Below are the code and all the weights of a small trained network. Each question names an input and a target symbol and asks about switching units off, where a switched-off unit gives its printed mean instead of its output.

import numpy as np


def w(rows, s, z=0):
    codes = np.array(rows[::2]) - 128.0
    scale = np.full(codes.shape[1], s)
    scale[-1] = z or s
    return codes * scale


def norm(h):
    return h / np.sqrt((h * h).mean(-1, keepdims=True) + 1e-5)


def f(y):
    return y / 2 * (1 + np.tanh(0.7978845608 * (y + 0.044715 * y**3)))


def softmax(a):
    e = np.exp(a - a.max(-1, keepdims=True))
    return e / e.sum(-1, keepdims=True)


def log_softmax(a):
    a = a - a.max(-1, keepdims=True)
    return a - np.log(np.exp(a).sum(-1, keepdims=True))


def net(x, mask):
    ids = ['αβγεθλμξτφω'.index(c) for c in x.split()]
    T = len(ids)
    res = E[ids] + P[:T]
    u = 0
    for l in range(2):
        r = norm(res)
        for j in range(3):
            rows = slice(2 * j, 2 * j + 2)
            q, k, v = (r @ M[l][rows].T for M in (Q, K, V))
            z = softmax(np.where(np.tri(T) > 0, q @ k.T / 2**0.5, -1e9)) @ v
            o = O[l][rows]
            res = res + np.where(mask[u + j], z, o[:, -1]) @ o[:, :-1]
        u += 3
        y = f(norm(res) @ A[l][:, :-1].T + A[l][:, -1])
        res = res + np.where(mask[u : u + 16], y, B[l][:, -1]) @ B[l][:, :-1]
        u += 16
    return log_softmax(norm(res)[-1] @ U[:, :-1].T + U[:, -1])


Q, K, V, O, A, B = {}, {}, {}, {}, {}, {}
E = w([
[95,216,106,193,106],'α',
[143,66,169,72,75],'β',
[131,83,219,147,167],'γ',
[105,198,117,147,177],'ε',
[226,103,156,155,37],'θ',
[48,83,128,71,197],'λ',
[110,183,92,146,77],'μ',
[156,202,132,107,152],'ξ',
[148,118,199,4,88],'τ',
[67,126,85,42,82],'φ',
[111,134,102,233,73],'ω',
],0.019)
P = w([
[149,144,2,175,129],'0',
[149,143,30,166,122],'1',
[149,143,59,155,118],'2',
[147,140,88,150,116],'3',
[138,136,110,142,114],'4',
[130,133,131,136,111],'5',
[117,133,150,128,107],'6',
[108,133,172,125,106],'7',
[96,133,188,118,102],'8',
[84,126,205,110,97],'9',
[72,123,229,111,94],'10',
[61,117,240,106,85],'11',
[50,112,255,113,68],'12',
],0.01)
Q[0] = w([
[82,160,169,159,29],'L0H1',
[206,2,107,119,145],'L0H1',
[208,156,149,118,101],'L0H2',
[128,219,97,130,120],'L0H2',
[195,39,121,234,81],'L0H3',
[164,105,26,116,102],'L0H3',
],0.0088)
K[0] = w([
[61,108,111,151,127],'L0H1',
[248,107,74,105,191],'L0H1',
[200,193,147,104,104],'L0H2',
[103,254,111,192,49],'L0H2',
[139,28,19,221,99],'L0H3',
[123,123,55,116,71],'L0H3',
],0.0087)
V[0] = w([
[121,80,96,92,126],'L0H1',
[94,94,71,125,109],'L0H1',
[186,193,162,254,148],'L0H2',
[128,177,146,157,108],'L0H2',
[140,55,86,195,197],'L0H3',
[217,115,143,78,147],'L0H3',
],0.0059)
O[0] = w([
[51,254,163,146,117,64],'L0H1',
[214,235,62,129,160,211],'L0H1',
[122,248,120,141,86,251],'L0H2',
[43,124,171,172,218,219],'L0H2',
[144,123,169,43,151,34],'L0H3',
[183,169,153,110,94,11],'L0H3',
],0.0038,0.0017)
A[0] = w([
[87,126,120,97,172,91],'L0N1',
[80,116,129,151,182,87],'L0N2',
[80,205,123,189,120,161],'L0N3',
[147,106,139,193,200,80],'L0N4',
[91,93,90,65,209,113],'L0N5',
[162,143,136,155,125,113],'L0N6',
[224,140,160,130,101,69],'L0N7',
[132,177,98,156,164,94],'L0N8',
[246,58,185,117,97,128],'L0N9',
[98,146,203,143,109,81],'L0N10',
[114,75,62,123,176,2],'L0N11',
[111,88,109,99,121,108],'L0N12',
[109,129,76,131,184,66],'L0N13',
[170,139,79,144,144,67],'L0N14',
[124,134,61,115,124,45],'L0N15',
[75,31,102,198,131,177],'L0N16',
],0.012,0.006)
B[0] = w([
[135,124,125,186,104,134],'L0N1',
[146,146,123,141,2,139],'L0N2',
[215,72,161,78,87,254],'L0N3',
[207,121,24,113,25,134],'L0N4',
[114,141,156,214,165,145],'L0N5',
[126,84,101,120,190,134],'L0N6',
[35,148,163,178,139,140],'L0N7',
[186,128,179,168,140,163],'L0N8',
[200,212,131,228,92,191],'L0N9',
[167,87,146,113,155,159],'L0N10',
[8,163,49,184,144,123],'L0N11',
[168,181,98,93,160,134],'L0N12',
[88,148,157,194,94,131],'L0N13',
[181,139,134,119,134,126],'L0N14',
[131,181,107,117,41,127],'L0N15',
[154,113,101,57,211,176],'L0N16',
],0.0078,0.0095)
Q[1] = w([
[130,187,134,77,140],'L1H1',
[38,115,39,177,184],'L1H1',
[5,178,58,152,144],'L1H2',
[162,169,118,166,104],'L1H2',
[111,132,102,158,190],'L1H3',
[169,144,203,21,139],'L1H3',
],0.02)
K[1] = w([
[15,56,139,158,80],'L1H1',
[165,205,32,231,109],'L1H1',
[151,247,2,164,157],'L1H2',
[230,8,137,184,99],'L1H2',
[129,109,29,171,180],'L1H3',
[111,5,191,3,136],'L1H3',
],0.0086)
V[1] = w([
[114,202,93,2,164],'L1H1',
[70,87,103,151,102],'L1H1',
[13,171,116,56,111],'L1H2',
[117,11,93,162,123],'L1H2',
[147,85,83,124,58],'L1H3',
[180,64,225,107,206],'L1H3',
],0.0081)
O[1] = w([
[166,174,163,1,160,110],'L1H1',
[94,91,164,110,80,81],'L1H1',
[180,181,108,174,144,1],'L1H2',
[214,66,98,103,178,130],'L1H2',
[17,100,138,133,162,166],'L1H3',
[162,175,48,201,109,157],'L1H3',
],0.0098,0.0091)
A[1] = w([
[164,111,90,124,93,131],'L1N1',
[105,186,150,65,153,127],'L1N2',
[129,91,155,162,123,71],'L1N3',
[141,141,196,148,157,112],'L1N4',
[43,170,142,80,175,1],'L1N5',
[175,2,103,104,199,116],'L1N6',
[50,114,151,101,110,125],'L1N7',
[134,193,155,116,113,120],'L1N8',
[135,151,147,183,163,110],'L1N9',
[82,105,57,123,181,131],'L1N10',
[186,58,81,134,158,118],'L1N11',
[166,102,77,91,189,180],'L1N12',
[56,148,122,175,110,79],'L1N13',
[127,187,69,110,129,55],'L1N14',
[81,81,124,179,151,102],'L1N15',
[136,87,150,165,226,117],'L1N16',
],0.016,0.0083)
B[1] = w([
[111,138,105,130,188,181],'L1N1',
[121,114,170,137,112,183],'L1N2',
[103,136,126,85,137,158],'L1N3',
[90,143,88,114,84,163],'L1N4',
[172,133,29,145,153,150],'L1N5',
[144,10,108,139,79,254],'L1N6',
[135,148,90,132,174,166],'L1N7',
[151,93,112,121,160,181],'L1N8',
[114,113,108,157,100,145],'L1N9',
[91,154,192,132,90,162],'L1N10',
[130,36,182,71,130,216],'L1N11',
[74,81,127,168,119,178],'L1N12',
[146,104,151,97,171,143],'L1N13',
[162,127,130,120,152,129],'L1N14',
[160,134,135,113,137,166],'L1N15',
[177,166,235,148,49,171],'L1N16',
],0.014,0.0086)
U = w([
[226,150,134,134,148,140],'α',
[127,166,198,22,119,61],'β',
[202,153,102,92,82,53],'γ',
[116,141,86,135,88,77],'ε',
[70,160,193,145,174,189],'θ',
[123,145,81,194,100,171],'λ',
[136,132,148,130,173,102],'μ',
[117,154,117,99,69,36],'ξ',
[3,159,93,68,103,252],'τ',
[132,135,142,129,164,113],'φ',
[140,35,115,94,120,156],'ω',
],0.016,0.0046)

Each question gives the input, a string of symbols that net reads in full, and the target symbol t.
The units are the heads (2 rows each of Q, K, V and O) and the neurons (one row each of A and B). Each row of codes is followed by its name. A weight is (code - 128) times the scale printed after its matrix; where a second scale follows, it is the last column's (O, A, B and U).
mask holds one flag per unit, layer by layer, with each layer's heads first. A switched-off unit (its flag False) gives its mean, the last column of its rows in O or B, instead of its output. The means were averaged over made-up inputs and are rounded, as every weight is.
A unit's drop is (log p(t) with every unit on - log p(t) with that unit switched off) / (log p(t) with every unit on - log p(t) with every unit switched off).
The circuit of an input: a set's keep is (log p(t) with only the set's units on - log p(t) with every unit switched off) / (log p(t) with every unit on - log p(t) with every unit switched off). Starting from the 12 units with the biggest drops (on a tie, the unit counted first), units are removed one at a time, each time the one whose removal leaves the highest keep (on an exact tie, the one counted first), for as long as the keep stays at least 0.8.
units of the circuit, in order: the units of the circuit, biggest drop first
k most important neurons: the k neurons with the biggest drops, biggest first
top k neurons in layer l: the k neurons of layer l with the biggest drops, biggest first
heads that matter: for each layer, one digit per head in row order, 1 if its drop is at least 0.15 and else 0, layers parted by /
input α θ φ φ τ α μ, target γ: units of the circuit, in order -> (L1N11, L1N6, L0N3)
input ε ξ ε ε β, target λ: heads that matter -> 000 / 010
input β ω β μ τ μ ε ω θ, target λ: units of the circuit, in order -> (L0N9, L0N3, L1N11)
input β ε ε θ φ θ ε β β ε ξ β, target α: heads that matter -> 000 / 101
input ε θ ε ω β φ β, target β: units of the circuit, in order -> (L0N9, L1H1, L1N6)
input λ φ τ, target β: top 2 neurons in layer 0 -> (L0N3, L0N8)
input ε ω μ γ β, target τ: top 2 neurons in layer 0 -> (L0N3, L0N4)
input φ θ γ α ε β ω α μ α, target τ: heads that matter -> 010 / 000
input ε μ ω ω λ λ θ ω φ φ τ γ β, target γ: 4 most important neurons -> (L0N9, L1N11, L0N3, L1N6)
input ε ω ξ γ ω ε γ ε ε ε α ω λ, target θ: heads that matter -> 000 / 010
input θ μ ω γ ε φ ε τ, target β: units of the circuit, in order -> (L1N6, L0N3)
input θ φ ξ φ α, target β: units of the circuit, in order -> (L1H1, L1N6)
input ξ τ φ β ε γ β μ ε μ, target τ: 3 most important neurons -> (L0N9, L1N6, L1N11)
input γ ω β ε λ β ω ω λ ω γ τ ε, target γ: heads that matter -> 000 / 001
input φ α μ, target β: heads that matter -> 000 / 101
input ε γ λ γ ξ λ ε θ λ ε ξ α, target α: heads that matter -> 000 / 101
input γ ε γ τ α, target γ: heads that matter -> 010 / 010
input μ ω ω ω ξ θ γ μ ε τ γ α, target γ: top 3 neurons in layer 1 -> (L1N11, L1N6, L1N12)
input β γ φ γ φ λ φ φ θ ε λ μ, target τ: 3 most important neurons -> (L0N16, L0N5, L1N6)
input φ α ξ ε ε γ α, target λ: top 2 neurons in layer 1 -> (L1N11, L1N6)
input ε τ θ γ γ ξ γ α ξ ε μ, target α: heads that matter -> 100 / 111
input ε ε θ ε γ ε β β, target λ: 2 most important neurons -> (L0N9, L1N11)
input ξ τ μ ε β α ε ξ, target α: 2 most important neurons -> (L0N9, L1N6)
input φ λ β, target β: units of the circuit, in order -> (L0N9, L1N6, L1H1, L0N3)
input λ γ γ μ α, target τ: 4 most important neurons -> (L0N9, L1N6, L1N16, L1N11)
input τ φ β ε λ ε ξ, target α: top 3 neurons in layer 0 -> (L0N3, L0N5, L0N9)
